Below are the code and all the weights of a small trained network. Each question names an input and a target symbol and asks about switching units off, where a switched-off unit gives its printed mean instead of its output.

import numpy as np


def w(rows, s, z=0):
    codes = np.array(rows[::2]) - 128.0
    scale = np.full(codes.shape[1], s)
    scale[-1] = z or s
    return codes * scale


def f(y):
    return np.maximum(y, 0)


def softmax(a):
    e = np.exp(a - a.max(-1, keepdims=True))
    return e / e.sum(-1, keepdims=True)


def log_softmax(a):
    a = a - a.max(-1, keepdims=True)
    return a - np.log(np.exp(a).sum(-1, keepdims=True))


def net(x, mask):
    ids = ['ΘΠΨαβγεζημξστφω'.index(c) for c in x.split()]
    T = len(ids)
    res = E[ids] + P[:T]
    r = res
    for j in range(3):
        rows = slice(2 * j, 2 * j + 2)
        q, k, v = (r @ M[0][rows].T for M in (Q, K, V))
        z = softmax(np.where(np.tri(T) > 0, q @ k.T / 2**0.5, -1e9)) @ v
        o = O[0][rows]
        res = res + np.where(mask[j], z, o[:, -1]) @ o[:, :-1]
    y = f(res @ A[0][:, :-1].T + A[0][:, -1])
    res = res + np.where(mask[3:15], y, B[0][:, -1]) @ B[0][:, :-1]
    return log_softmax(res[-1] @ U[:, :-1].T + U[:, -1])


Q, K, V, O, A, B = {}, {}, {}, {}, {}, {}
E = w([
[33,60,54,164,39],'Θ',
[221,65,202,210,146],'Π',
[215,147,140,200,35],'Ψ',
[133,90,50,200,158],'α',
[82,162,97,89,144],'β',
[47,196,35,114,240],'γ',
[155,164,113,46,92],'ε',
[56,145,134,111,50],'ζ',
[100,81,184,61,95],'η',
[212,93,28,33,184],'μ',
[134,255,151,170,61],'ξ',
[179,227,203,25,190],'σ',
[124,181,141,220,205],'τ',
[24,46,225,153,213],'φ',
[72,62,56,218,112],'ω',
],0.0073)
P = w([
[150,100,70,252,238],'0',
[153,109,95,188,187],'1',
[136,121,108,144,144],'2',
[118,131,126,126,108],'3',
[125,129,127,108,84],'4',
[114,136,147,83,81],'5',
[124,128,149,65,73],'6',
[114,127,142,68,62],'7',
[116,127,139,64,64],'8',
[104,124,139,52,65],'9',
[107,126,157,38,48],'10',
],0.0024)
Q[0] = w([
[42,52,74,177,103],'head 1',
[59,38,57,123,172],'head 1',
[106,15,159,229,41],'head 2',
[214,215,178,20,248],'head 2',
[71,66,32,214,42],'head 3',
[202,253,230,29,214],'head 3',
],0.0063)
K[0] = w([
[109,192,86,68,195],'head 1',
[65,119,64,86,214],'head 1',
[167,137,83,225,2],'head 2',
[49,64,153,65,243],'head 2',
[36,53,107,80,191],'head 3',
[237,229,105,184,17],'head 3',
],0.0064)
V[0] = w([
[248,94,197,182,54],'head 1',
[39,174,238,171,173],'head 1',
[68,1,207,195,86],'head 2',
[46,78,54,128,163],'head 2',
[109,202,57,189,21],'head 3',
[45,182,219,189,108],'head 3',
],0.0057)
O[0] = w([
[217,148,246,254,35,22],'head 1',
[15,49,226,140,189,197],'head 1',
[156,2,198,141,74,1],'head 2',
[77,34,54,106,176,127],'head 2',
[46,243,121,213,103,183],'head 3',
[26,149,232,68,96,197],'head 3',
],0.0054,0.00089)
A[0] = w([
[177,161,167,190,20,238],'neuron 1',
[18,156,24,233,218,225],'neuron 2',
[219,119,47,1,119,200],'neuron 3',
[30,215,119,72,27,188],'neuron 4',
[183,20,147,243,138,235],'neuron 5',
[138,129,108,141,116,19],'neuron 6',
[130,29,41,102,11,235],'neuron 7',
[164,41,248,143,200,242],'neuron 8',
[71,194,210,149,2,238],'neuron 9',
[7,100,106,25,55,217],'neuron 10',
[15,41,232,46,232,211],'neuron 11',
[210,166,41,12,189,255],'neuron 12',
],0.0059,0.0052)
B[0] = w([
[187,130,250,211,48,212],'neuron 1',
[27,170,111,228,246,234],'neuron 2',
[235,191,47,88,93,204],'neuron 3',
[55,247,104,140,31,235],'neuron 4',
[200,34,238,212,153,189],'neuron 5',
[121,130,72,25,27,128],'neuron 6',
[225,70,49,232,42,225],'neuron 7',
[166,36,206,5,162,204],'neuron 8',
[62,184,249,145,18,251],'neuron 9',
[42,132,14,102,18,253],'neuron 10',
[38,60,121,2,150,246],'neuron 11',
[231,230,113,52,148,254],'neuron 12',
],0.0061)
U = w([
[208,41,198,95,100,101],'Θ',
[149,201,209,205,37,146],'Π',
[26,73,199,103,209,101],'Ψ',
[27,213,36,128,217,3],'α',
[89,39,143,14,58,227],'β',
[172,236,212,30,149,117],'γ',
[212,104,218,164,57,160],'ε',
[43,101,55,215,45,24],'ζ',
[102,165,194,222,253,217],'η',
[239,195,32,146,50,93],'μ',
[39,197,18,75,141,210],'ξ',
[57,46,92,253,135,93],'σ',
[248,180,89,53,196,49],'τ',
[19,214,176,147,55,182],'φ',
[199,69,78,216,188,198],'ω',
],0.0059,0.004)

Each question gives the input, a string of symbols that net reads in full, and the target symbol t.
The units are the heads (2 rows each of Q, K, V and O) and the neurons (one row each of A and B). Each row of codes is followed by its name. A weight is (code - 128) times the scale printed after its matrix; where a second scale follows, it is the last column's (O, A, B and U).
mask holds one flag per unit, heads first, then neurons. A switched-off unit (its flag False) gives its mean, the last column of its rows in O or B, instead of its output. The means were averaged over made-up inputs and are rounded, as every weight is.
A unit's drop is (log p(t) with every unit on - log p(t) with that unit switched off) / (log p(t) with every unit on - log p(t) with every unit switched off).
The circuit of an input: a set's keep is (log p(t) with only the set's units on - log p(t) with every unit switched off) / (log p(t) with every unit on - log p(t) with every unit switched off). Starting from the 12 units with the biggest drops (on a tie, the unit counted first), units are removed one at a time, each time the one whose removal leaves the highest keep (on an exact tie, the one counted first), for as long as the keep stays at least 0.8.
units of the circuit, in order: the units of the circuit, biggest drop first
k most important neurons: the k neurons with the biggest drops, biggest first
heads that matter: for each layer, one digit per head in row order, 1 if its drop is at least 0.15 and else 0, layers parted by /
input β φ σ, target β: units of the circuit, in order -> head 1; head 2; neuron 11; neuron 8
input τ β φ ξ β, target ξ: most important neuron -> neuron 1
input σ σ σ σ σ ξ σ Θ μ, target μ: heads that matter -> 000
input Ψ Θ Π Ψ Ψ Π Ψ σ Θ, target Π: units of the circuit, in order -> head 1; head 2; neuron 1; neuron 11
input τ φ α μ γ φ Θ φ σ, target β: units of the circuit, in order -> head 2; neuron 11; neuron 2
input Ψ Ψ σ, target Π: 3 most important neurons -> neuron 1; neuron 11; neuron 9
input Π σ σ α γ Θ α σ Ψ, target ε: heads that matter -> 000
input ξ σ β μ, target τ: heads that matter -> 000
input ω Ψ σ ξ, target Π: heads that matter -> 100
input φ ζ ζ, target β: heads that matter -> 111
input β ζ σ η σ τ ζ Θ σ ξ φ, target Ψ: heads that matter -> 000
input α τ σ φ ζ β ζ ε Θ σ Θ, target ζ: units of the circuit, in order -> neuron 7; neuron 10; neuron 12
input γ σ η σ Θ τ, target η: heads that matter -> 000
input Θ η η, target β: units of the circuit, in order -> head 2; neuron 11; neuron 8
input ε Ψ φ τ σ ε β Θ μ, target μ: 3 most important neurons -> neuron 3; neuron 7; neuron 11
input Π Ψ η ζ, target Π: heads that matter -> 110
input ξ ξ Θ Ψ, target Π: heads that matter -> 001
input α μ μ ζ Θ, target μ: heads that matter -> 101
input φ σ ζ, target β: units of the circuit, in order -> head 3; head 1; neuron 11; neuron 2
input Θ Θ Ψ Π σ β τ, target η: 2 most important neurons -> neuron 10; neuron 2
input Θ σ Ψ ε, target μ: heads that matter -> 000
input ε Π σ ω σ σ, target γ: 2 most important neurons -> neuron 7; neuron 12
input ζ σ σ σ ζ σ, target γ: 2 most important neurons -> neuron 12; neuron 7
input σ σ ω α, target ω: 2 most important neurons -> neuron 9; neuron 4
